In the rows, 128 means zero.
Each row has a class, written as a number after it; each block has new classes, again numbered from 0 up.
[161 122 145 129 117 107 133 156 135 110 112 128  94 124 131  78 238 127
 118 136 142 111 155 186  89  73 110 102 134 152 120 125 119 139]
3
[108 177 113  91 141 114 156 173 116 116 147 118 124 182 110 141 135 130
 107 149  61 149  74  98 117 105 112 149 145  86 141 111 158 131]
10
[ 91 150  78  74 141  95 136  70 168 120 120 114 122 102 168 142 127 105
 150 156 121 147 178 166 136 167 124  92 125 120 117 146 119 112]
4
[107 149 114 105 170 111 148 173 113  97 167 105 115 190 117 143 113 132
 111 142  70 164  93  89 133 118 117 143 158 105 148 100 171 132]
1
[146 122 151 143 145  97 116 176 111 108 124 133  92 145 131  82 224 118
 101 137 139 121 173 186  94  86 108 135 135 166 128  98 130 148]
7
[121 173 135 117 132 112 171 197 102 111 161 144 109 191  97 139 180 144
 109 153  84 143 100 114 114  81 125 123 150  89 122  86 158 131]
5
[161 120 135 130 125 106 119 166 119  93 143 105  99 140 112  63 222 134
 100 145 131 139 182 173 105  77 109 109 141 143 135 105 116 164]
1
[109 178 101  73 120 100 163  97 130 124 137 117 122  89 160 151 130 141
 124 192 124 130 153 201 119 131  99 110  91  97 114 122 115 127]
8
[107 166 126 115 171 106 153 190 105 107 151 125 113 197 113 154 147 130
 106 157  71 150  90  98 119 101 118 145 147 101 135  89 162 131]
7
[148 123 152 138 135 102  83 162 125 126 123 123  87 129 129 101 236 115
 106 135 145 117 180 186  96 100 112 125 144 171 125 110 126 131]
7
[104 164 106  69 110 106 170 104 127 119 129 112 112 103 134 148 165 152
 151 181 128 114 148 219  92 129  90 115  91 100 107 132 125 142]
0
[139  93 133 125 155 123 118 164 139 106 135 121  94 151 173  83 196 120
 126 150 147 129 187 184 114  99 128 110 151 177 117 117 133 144]
4
[104 166 113  99 139 110 166 189  95  99 155 111 135 200  94 142 128 147
 106 156  91 146  85  90 119  88 110 123 152  90 144 104 161 130]
2
[160 120 136 128 133 102 129 183 122  94 149 111  92 161 111  67 233 146
  99 148 124 136 168 167 101  66 111 124 132 149 131 112 117 166]
1
[110 174 143 122 154  95 167 195 105  98 161 123 116 192  96 143 155 127
  90 154  68 158  93  88 114  88 114 148 149  94 136  87 154 131]
7
[ 95 170 101  79 136 104 164 103 139 128 141 121 112  98 162 157 105 157
 135 202 124 138 152 190 128 143 101  95 110 114 107 122 121 128]
8
[ 80 144 110 113 179 135 144 158 137 132 163 135 114 185 136 151 114 109
 128 171  83 139 109  82 136 129 135 126 160 128 150 110 174 132]
0
[ 77 132  94 107 189 125 133 129 146 125 132 147 117 163 159 144  82 119
 133 133 101 149 101 103 137 156 115 110 185 143 135 119 173 101]
3
[106 164 118 105 153 123 154 156 127 122 141 137 125 161 133 139 132 132
 123 144  92 135  74 115 115 111 117 112 156 107 140 119 165 119]
3
[109 164  92  72 126 105 175  94 151 105 107 133 118  91 158 135 158 138
 144 174 126 130 141 203  92 141  87 101 112 101  99 145 117 112]
3
[108 169  84  76 126 104 158 117 131 122 140 118 127 125 140 151 144 143
 130 200 127 142 160 169 101 139  94  99 125 102 112 148 114 115]
2
[123 171 112  94 136 106 185 208  98 104 161 124 121 202 110 136 148 167
 109 159  70 144  79 115 101  85  96 152 143  85 136 106 160 144]
10
[ 97 146 111 103 176 127 144 156 132 122 160 129 135 191 155 140 100 127
 120 147  91 157 110  94 141 122 143 127 167 112 142 113 167 122]
4
[144 175 123 101 129 108 169 197  99 101 184 107 129 186  89 127 154 157
 100 158  70 153  88 101 122  71 119 138 157  75 151  93 152 142]
1
[ 94 165 127 129 161 115 153 189 102 109 168 145 113 203 112 137 165 135
 109 155  83 158  93 100 121  99 118 107 139 108 121  96 169 139]
5
[ 80 145 108 112 192 113 131 139 135 117 144 129 109 176 152 165 103 113
 111 137  80 151 111  92 130 140 123 149 166 127 145 111 174  99]
7
[ 91 151  88  77 143 114 158  85 154 128 128 114 116  81 192 159 138 137
 144 172 119 133 171 182 109 150  96 117 134 116 118 136 136  89]
9
[ 83 151 114 110 184 132 129 141 141 134 163 125 109 169 153 159  71 139
 111 148  95 151 106  94 152 132 134 124 155 124 161 105 182 121]
8
[109 145 119 114 163 132 159 174 138  97 167 111 120 185 151 128 130 135
 121 152  96 155 118 101 123  99 132 107 161 108 151 112 168 135]
4
[104 159  87  76 129  98 161 110 135 130 135 135 122 117 157 149 160 141
 147 208 122 122 166 193 111 143  98 108 121 129 110 138 121 123]
0
[150 121 151 132 124 119 122 181 133 124 126 121  96 137 133  94 249 136
 106 148 136 115 181 153 100  71 120 122 149 146 133 107 127 135]
9
[109 162 125 118 147 128 169 210 114 107 171 113 119 199  89 128 149 173
 111 158  70 144  89 106 116  85 119 128 154  76 137 103 161 150]
6
[155 133 131 122 120  91 131 193 116 108 130 121  95 156 106  78 252 128
 108 153 119 124 166 170  91  71 100 121 130 147 115 105 118 155]
10
[ 94 159  65  74 149 113 152  97 140 131 136 129 121 117 169 158 132 135
 146 191 140 135 183 176 108 154 100 105 134 117 106 133 136 103]
2
[107 168 135 113 145 111 159 195 106 107 155 110 132 190  90 128 150 148
 105 158  59 147  79 108 124  83 117 144 153  87 122  94 151 131]
6
[123 156  83  78 132 101 150  94 142 116 148 112 117  92 156 138 143 130
 131 188 114 148 182 183 115 154 107 110 129  97 123 141 122 121]
1
[156 138 153 136 113 114 115 167 127 118 124 133 100 128 125  74 248 116
 108 140 133 117 130 178  97  71 104 107 125 161 118 118 116 151]
3
[ 83 138  95 108 190 125 129 130 148 130 147 128 125 178 183 155  95 120
 141 142 103 149 139  93 145 136 140 114 180 145 135 105 170 105]
4
[144 115 125 128 141 116 110 142 138 123 114 137  94 119 171  97 201 121
 134 133 151 112 164 188 102 110 105 101 158 180 129 121 145 119]
3
[104 166  94  81 124 100 169 111 139 120 127 117 116  99 142 138 148 150
 146 178 103 129 156 203 116 141 105 126 118  89 105 130 132 124]
6
[114 156 129 112 171 127 147 174 126 138 161 115 112 166 154 153 144 131
 122 164  81 141 110  94 123  95 134 128 174 110 149 104 180 107]
9
[ 98 154 112 116 171 117 144 177 119 115 156 148 112 197 123 157 150 123
 114 149  76 158 101 100 128 128 125 123 152 115 128 108 167 107]
5
[130 112 152 135 145 109 138 182 131 111 149 118  83 151 151  83 233 119
 102 158 136 124 189 148  89  67 110 119 151 155 127 109 130 142]
9
[ 98 153  86  70 131 107 164  93 143 116 134 109 131 102 170 146 132 134
 143 172 118 137 170 201 107 145 105  95 118 103 105 135 108 120]
4
[138 132 147 135 122 113 120 173 129 107 127 111  99 143 118  70 241 139
 105 145 128 113 179 181  94  65 113 124 143 134 124 105 124 151]
6
[154 130 161 132 138  95 121 179 123 108 123 127  95 149 111  69 207 147
  91 153 140 137 165 185 122  73 117 117 118 163 133  98 123 161]
8
[110 166  81  74 136 105 166  72 152 125 116 130 110  81 172 144 134 145
 164 168 133 136 148 210 105 153  88  89 119 110  95 139 128 112]
3
[ 98 168  92  86 163  81 162  94 145 126 131 132 102 100 169 153 139 116
 139 197 113 144 178 192 102 158 104 112 121 116 106 135 125 110]
7
[152 162 128 108 121 109 183 230  89  98 158 118 127 204  89 129 176 177
 105 164  66 146  75 108 110  63 106 146 143  88 124  99 152 147]
10
[100 106  96 131 171 112 106 128 142 120 139 124  97 140 174 103 155 107
 126 141 157 129 208 154 107 126 106  93 169 196 143 123 149 112]
2
[ 97 160  87  75 151 108 150  84 145 137 143 128 124  94 187 170 113 160
 127 187 122 135 160 201 125 152 105 117 105 120 115 136 137 100]
8
[ 98 154 116 101 164 125 153 164 126 127 150 129 119 189 132 155 104 146
 134 170  81 137  90 100 138 118 130 130 170 124 157 114 180 125]
0
[ 80 138  97 116 203 143 134 125 161 147 144 130 117 156 185 164  91 120
 131 146  92 148 144  73 132 146 133 125 190 132 159 115 174  83]
9
[136 167  98  85 119 102 172 133 119  93 147 105 129 115 115 122 167 150
 123 180 106 151 143 180 104 120  91 114 104  84 114 123 106 144]
1
[112 158 103 102 173 119 163 168 130 134 153 148 118 186 141 154 126 152
 130 151  83 143  74 105 124 117 120 124 163 118 132 123 170 111]
3
[114 173  91  97 153 116 150 177 120 112 156 122 126 183 136 141 143 143
 116 166  65 153  94 103 125 104 104 129 161 108 143 107 167 121]
10
[ 89 135 109 119 193 121 148 156 136 112 160 124 127 192 160 134  87 116
 133 142  97 163 120  87 137 132 131 110 164 139 140 113 159 125]
4
[110 170  99 104 166 117 156 185 118 117 161 129 120 196 133 140 150 134
 113 171  62 156  99  92 122 101 114 137 150 101 136 102 173 135]
10
[108 163 132  99 146 126 177 195 103 110 163 126 124 197 117 144 150 169
 114 174  78 128  77 127 110  78 119 142 145  98 150 104 181 143]
0
[ 89 155 106 114 177 117 148 164 115 113 167 120 133 198 124 153 111 143
 110 152  99 160 114  82 113 116 112 120 160 113 143 114 175 109]
2
[131 163 124 105 140 115 162 192 108  95 183 103 121 191  92 133 158 152
  99 160  77 156  95  90 113  85 119 135 141  73 142 107 149 149]
1
[ 92 171  96  96 181 115 114 135 141 148 152 131 114 185 166 139 110 111
 125 161  78 151  99  87 133 122 120 133 173 139 138 126 163 114]
10
[104 159 104  97 156 104 146 164 114 115 143 120 122 194 115 131 119 134
 109 128  68 155  91  98 124 111 103 148 154 111 141 106 156 129]
10
[ 92 145 128 128 170 124 160 185 119 104 163 118 129 183 131 143 134 133
 108 143  83 158 106  64 123 102 114 128 163 108 147  94 174 115]
9
[109 161  88  77 127 111 172 119 128 110 135 112 123 120 131 145 148 145
 133 188 127 138 159 177  92 130  94 108 113  95 105 136 114 119]
2
[115  90 128 134 162 113 102 132 141 135 128 137  80 151 163  93 175 107
 131 155 147 118 201 161 127 122 129 115 155 197 133 121 149 152]
0
[112 156 110  82 121  98 170 109 134 128 130 123 110 103 145 150 144 150
 151 208 116 130 161 198 113 145 107 102 111 117 109 143 128 138]
0
[116 111 130 148 168 115  96 147 132 112 125 147  83 146 160  82 228 102
 118 138 151 125 203 184  99 105 120  84 151 178 122 104 154 129]
5
[112 119 126 141 179 102  75 113 145 143 119 135  86 118 182 102 176  85
 119 134 142 121 202 177 110 127 120 115 170 204 138 112 139 111]
7
[ 84 154  66  81 148  99 174  96 159 111 144 122 108 111 158 143 139 135
 140 193 129 147 193 169 108 148  97  94 126 120 111 142 132 110]
2
[ 97 162 111 112 187 109 131 146 132 138 150 133 112 169 147 166 112 111
 123 156  87 141 113  95 126 130 136 130 179 123 145 110 170  95]
7
[ 91 151 126 108 166 110 152 172 127 104 151 110 126 195 129 142 112 120
 118 146  82 159 108  86 128 115 127 112 161 115 139 106 148 128]
4
[138 117 126 142 146  99 104 161 128 119 163 123  85 149 143  84 209 120
 109 141 127 137 187 149 126  98 119 120 148 177 139 104 146 162]
1

A new block, with new classes numbered from 0.
[ 90 123 103 136 124 146 138 110 126 118 125 106 116 103 116 100 124  94
 123 110 108 125  97 124 119 126 117 115 124 104 142 139 106 104]
1
[222 176 102 123 154 152 110 101  77 117  68 196 141  91  76 100 132 121
  99  66  47 128  68 206 216 209 153 141 132  86 149 135  76 119]
7
[128 139 120 114 113 135 142 130 118 117 124 132 122 115 141 132 142 128
 129 114 128 143 147 116 130 137 139 126 118 119 125 140 123 128]
8
[116 138 119 135 114 155 137 136 138 132 117 100 119 114 119 132 137 102
 115 125 129 143 150 129 137 120 123 114 139 126 122 118 130 118]
8
[ 69 150 140 129  62 147 162 172 106 109 133 143 143 112 186 109 143 106
 132 161 109 117 143 145 125 133 163 126 143 171 147 181 132 138]
8
[141 132 126 130 136 147 133 130 119 118 116  99 112 140 119 148 134 139
 119 136 147 131 117 112 103 129 131  98 126 128 122 124 108 116]
9
[115 103 118 123 146 143 143 137 100 116 133 146 103 157 156  94 135 128
 132 130 100 115 138 147 132 126 132 154  92 136 148 105 140 135]
3
[ 80 127 138 135 106 135 142 141 132 132 132  82 121 110 108 115 114 104
 134 107 119 117 118 140 127 113 119 111 172 140 123 151 114 117]
6
[148 102  88 156  81 140 104 129 138 138 106 109 134  94 116 122 113 102
 119  91 103 155  88 139 126 139  91 118 167 142 133  89  91 134]
5
[119 156 113 124 127 129 134 147 121 134 126 130 145  98 135  99 146 114
 137 102 105 116 138 140 124 134 131 130 134 113  99 142  95 126]
4
[120 131  82 107 145 112 136 106 116 131 130 154 107 115 200  90 132 135
 108 115 162 128 143  89 110 110 114 153  74  98 130 140 171 122]
3
[129  84 112 133 123 127 113 110 122 108 129 152 126 112 136 110 109  94
 118 116 112 147  78 144 131 163  85 139 149 132 139 105 116 139]
5
[ 86 113 119 124 106 134 138 132 128 135 110  97 113 124 185 100 126 114
 127 118 155 147 151 108  89 107 133 107 142 128 137 140 117 118]
3
[105  49 116 159 144 162 172 169 105  84 129 144  84 181  91 140 126 129
 130 206  90 145 167 153 134 153 142 106 132 147 173  81  82 117]
1
[ 96 132 143 138 144 122 156 176 140 122 143 114 111 141 122 124 116 131
 108 155 138 112 177 126 112 115 141 111 129 138 107 103  84 125]
2
[137 125  84  86 131 127 178 143 108  77 112 159  97 103 170 144 143 152
 165 140 136 146 135 165 150 162 189 120 116 116 112 165  76 100]
6
[125 116 133 147 137 150 140 156 127 121 104 113 140 131 109 133 127 144
 128 143 130 134 120 120 102 130 115  89 156 142 127 148 123 129]
6
[ 67 120 140 139 109 142 134 130 122 121 137 105 119 127 111  93 118 101
 121 133 106 113  82 142 116 132 132  94 102 137 130 128 122 119]
2
[113 129 116 134 113 130 149 121 111 130 122 126 130 121 164 102 139 106
 111 128 134 131 204 123 111 129 134 115 140 131 148 151  94 123]
3
[150 133 130 135 149 141 121 149 117 114 124 127 117 154 118 135 132 139
 118 141 134 130 119 124 104 148 130 104 118 123 124  95  76 122]
9
[123 101 141 148 133 161 117 114  99 108 118 116 120 141 117 145 151 110
 137 138 127 141 186 133 111 127 139 108 124 134 118 105  92 110]
7
[ 83 126 117 113 117 122 135 137 130 125 147 125 137 109 166  87 139  78
 138  91 127 129 156 144 114 104 122 139 127 122  95 133 126 116]
6
[121 138 108 131  51  97 170 116 103 127 118 148 153  64 144  99 112 156
 122  77 103 120 112 113 136 129 165 129 144 134 169 252 148 149]
6
[145 131 104 112 147 131 140 129 111 123 122 153 130 129 154 109 130 120
 122 105 135 125 137 142 133 123 128 148 131 127  95 114 116 131]
7
[108 113 124 111 135 128 117 120  91 116 136 143 122 124 152  93 142 102
 147  64  93 122  75 149 130 144 114 150 119 102 101 127 133 133]
4
[116 103 112 146 147 147 118 141 118 130 113 116 120 142 105 116 142 121
 130 135 116 148 150 113 103 136 112  94 118 105 113 109 109 116]
4
[ 83 128 116 108 123 139 136 140  92  95 135 165 121 157 146  84 126 117
 132 129  92 110  49 147 153 136 105 127 120 141 140 137 168 125]
5
[111 105 112 136 100 133 145 109 128 123 118 101 115  90 140 128 120  99
 131  94 134 144 126  99 112 124  97 141 160 134 129 152 139 136]
8
[ 94  93 139 155 123 155 134 137 117  93 123  96  93 188 111 155 147 153
 146 177 129 151 181 103 104 107 165  69  88 131 156 112 125 103]
0
[ 96 148 152  93 143 131 136 101 109 104 137 157 148 101 152  70 147  67
 139 106  97 119  63 194 140 146 111 165 135 132 125 124 147 123]
0
[ 88  86 116 120 130 154 152 121 108 125 131 108 107 157 130  83 138 129
 162 146 109 129 130 135 105 113 133 118  74 151 147 101 136 123]
3
[117  90 130 137 120 144 124 142 115 114 125 123 104 171 158 128 142 149
 158 110 129 151 137 106 101 113 134 114 117 134 147 102 126 130]
3
[ 94 146 172 117 116 135 104 120 124 129 182 126 146 120  84  90 132 116
 141 107  79 109  54 166 124 153 142 118  81 110 149  81  72 129]
1
[ 95 127 114 118 118 135 147 134 134 114 112 116 117  95 139 130 123 130
 163 150 123 131 100 112 120 126 141 135 135 123 137 170 119 102]
1
[118 169 158  83 161 121 155 135 103 113 134 182 142 101 120 114 128 141
 104 186  95  95 121 178 181 178 168 153 106 119 150 207 165 128]
6
[ 94 117  81 117 113 135 129 104 122 124 140  95  80  67 189  96 135  77
 123  97 149 130 130 149  99 132 118 149 106 115 117  79  62 105]
3
[102 158 107  93 100 123 131 166 141 168 107  92 180 117 119  87 121 117
 111 115  89 127 158  88  80 118  93 112 166 155 107 159 107 148]
5
[ 61 128 128  99 117 122 142  85 127  91 135 122 121  76 183  82 136  72
 153 130 174 146  87 120  79 129 132 113 119 115 121 170 119  90]
9
[ 61 166 116 125  47 123 133  62 128 154 172  72 170  72 194  84 138  32
 135  75 120  85 190 155 120  90 182 132  84 111 104 199  80 104]
1
[ 91 124 139 134  99 138 113 108 126 124 127 122 134 101 109 110 128  98
 134 113 115 139 115 122 123 126 127 120 150 130 140 146 130 118]
7
[128 126 104 133 122 155 126 109 131 138 103 101 137  91 115 110 131 102
 121 111 134 141 116 137 109 120 121 110 139 132 108 114 103 116]
7
[ 97 125 117 114 134 134 144 111 118 109 142 144 125 118 135 112 130  83
 111 144 116 117 167 146 139 149 139 137 139 127 128 152 107 122]
7
[ 77 158 126 109  99 116 122 140 146 159 128 102 135 112 135  91 127  97
 135 100 137 145 132 130 138 112 145  94 154  93  98 151 119 102]
4
[115 125 134 123 154 131 134 116 151 121 129 106 113 122 103 120 117  96
 128 152 125 132 125 158 143 139 121 132 143 124 132 102 106 113]
0
[126 148 113 120 141 135 132 149 131 118 106 147 131 112 120 110 134 128
 109 125 130 150 113 138 137 143 128  94 140  99 126 143 126 106]
6
[148 161 111 111  36 103 123  83  42 137 146 157 143 139 132  72 122 151
 130  23  94 117  47 164 173 148 156  85  81 112 139 128  78 130]
5
[113 118 134 111 196 110 162 134 129  81 153 182 114 155 127 100 133 125
 123 153 117 120 149 128 135 130 112 165 118 120 144 117 156 135]
0
[129 101 123 134 171 154 124 115 103  97 126 170 114 145 104  99 122 124
 129 142 104 122  67 154 144 158 119 134  99 124 140 101 135 130]
7
[113 137 142 131 118 134 140 139 138 131 118 108 127 123 109 127 120 125
 129 121 124 126  93 140 139 124 139 103 139 135 114 132 128 118]
2
[110 144 118 122 136 126 135 161 147 143 118 115 129  96 112 110 127 130
 141 136 126 133 116 127 122 130 120 122 156 120 103 128 105 119]
4
[138 144  75 170 129 181 138 131 101 130  91  54  85 128 101 138 126 111
 103 130 108  86 123 131 130 109 118 115 109 139 119 121 102  99]
9
[114 117 119 126 100 131 137 112 121 136 127 109 129 117 138 132 122 106
 137 102 123 132 108 127 131 120 125 130 152 121 126 148 122 119]
1
[131 141 155 122 136 144 136 114 139 153  98  81 151 117 163 121 137 112
 164 105 155 126 153 130 115  87 122 138 169 149 101 155 143 120]
3
[123 123 131 140 169 161 117 118 125 108 127 145 137 145 134 119 132  93
 152 130 115 112  45 155 144 135  94 142 130 119 118 116 149 113]
1
[114 106 109 128 131 129 156 128  89 106 138 126  91 122 148 116 124 143
 122 123 140 117 141 149 125 127 152 118  80 117 119 121  96 116]
6
[ 98 123 153 119 138 131 109 107 155 126 132  87 130 126 123 126 131  72
 142  99 114 134 127 133 124 114 103 148 162 122 118 120 141 120]
0
[197 108  76 136 137 147 137 141  65 128  87 134  77 152 158 161 145 164
 107  92 124 137 153 122 137 140 102 148 138 127 126  81 109 129]
3
[115 129 118  91 168 120 151 119 140 115 137 106  88 131 134 126 113 127
 128 136 145 122 101 146 140 128 132 145 120 113 112 103 120 117]
0
[104 127 118 124 117 115 134 153 121 145 125 133 134 115 140 100 132 116
 123 115 124 140 153 120 117 124 121 125 153 114 107 138 121 129]
4
[137 125 153 123 165 123 134 132  98 101 146 169 116 124 142 121 121 134
 126 115 122 103  91 172 159 147 127 163 117 120 122 125 138 134]
6
[105 158 146 122 137 125 135 146 130 124 139 138 155 123 118 108 135 124
 131 132 114 111 149 133 132 126 135 119 127 124 124 169 134 124]
6
[127 127 149 127 104 169 145 148 111 120 124  92 122 156 120 157 150 136
 137 119 112 136 141 146 134 127 156  94 130 146 122 113 113 136]
8
[131 129 118 131 124 147 132 124 140 134 124 120 126  99 106 131 125 100
 114 128 125 132 120 161 152 129 126 136 165 139 119 107 117 122]
7
[140 112 138 149 114 148 137  71 126 117 131 101 149 108 111 102 123  69
 129 110 128 131 100 180 119 159 145  87 133 132 135 132  56 122]
9
[120 132 114 123 104 119 144 108 130 127 141 133 167 119 157 110 146  95
 141  93 122 137 180 114 107 113 144 119 127 109 119 166  96 121]
1
[ 96 121 137 138  73 137 130 124 128 127 131 116 113  93 139 127 122 108
 133 117 129 146  94 132 143 126 133 132 141 136 147 137 152 126]
8
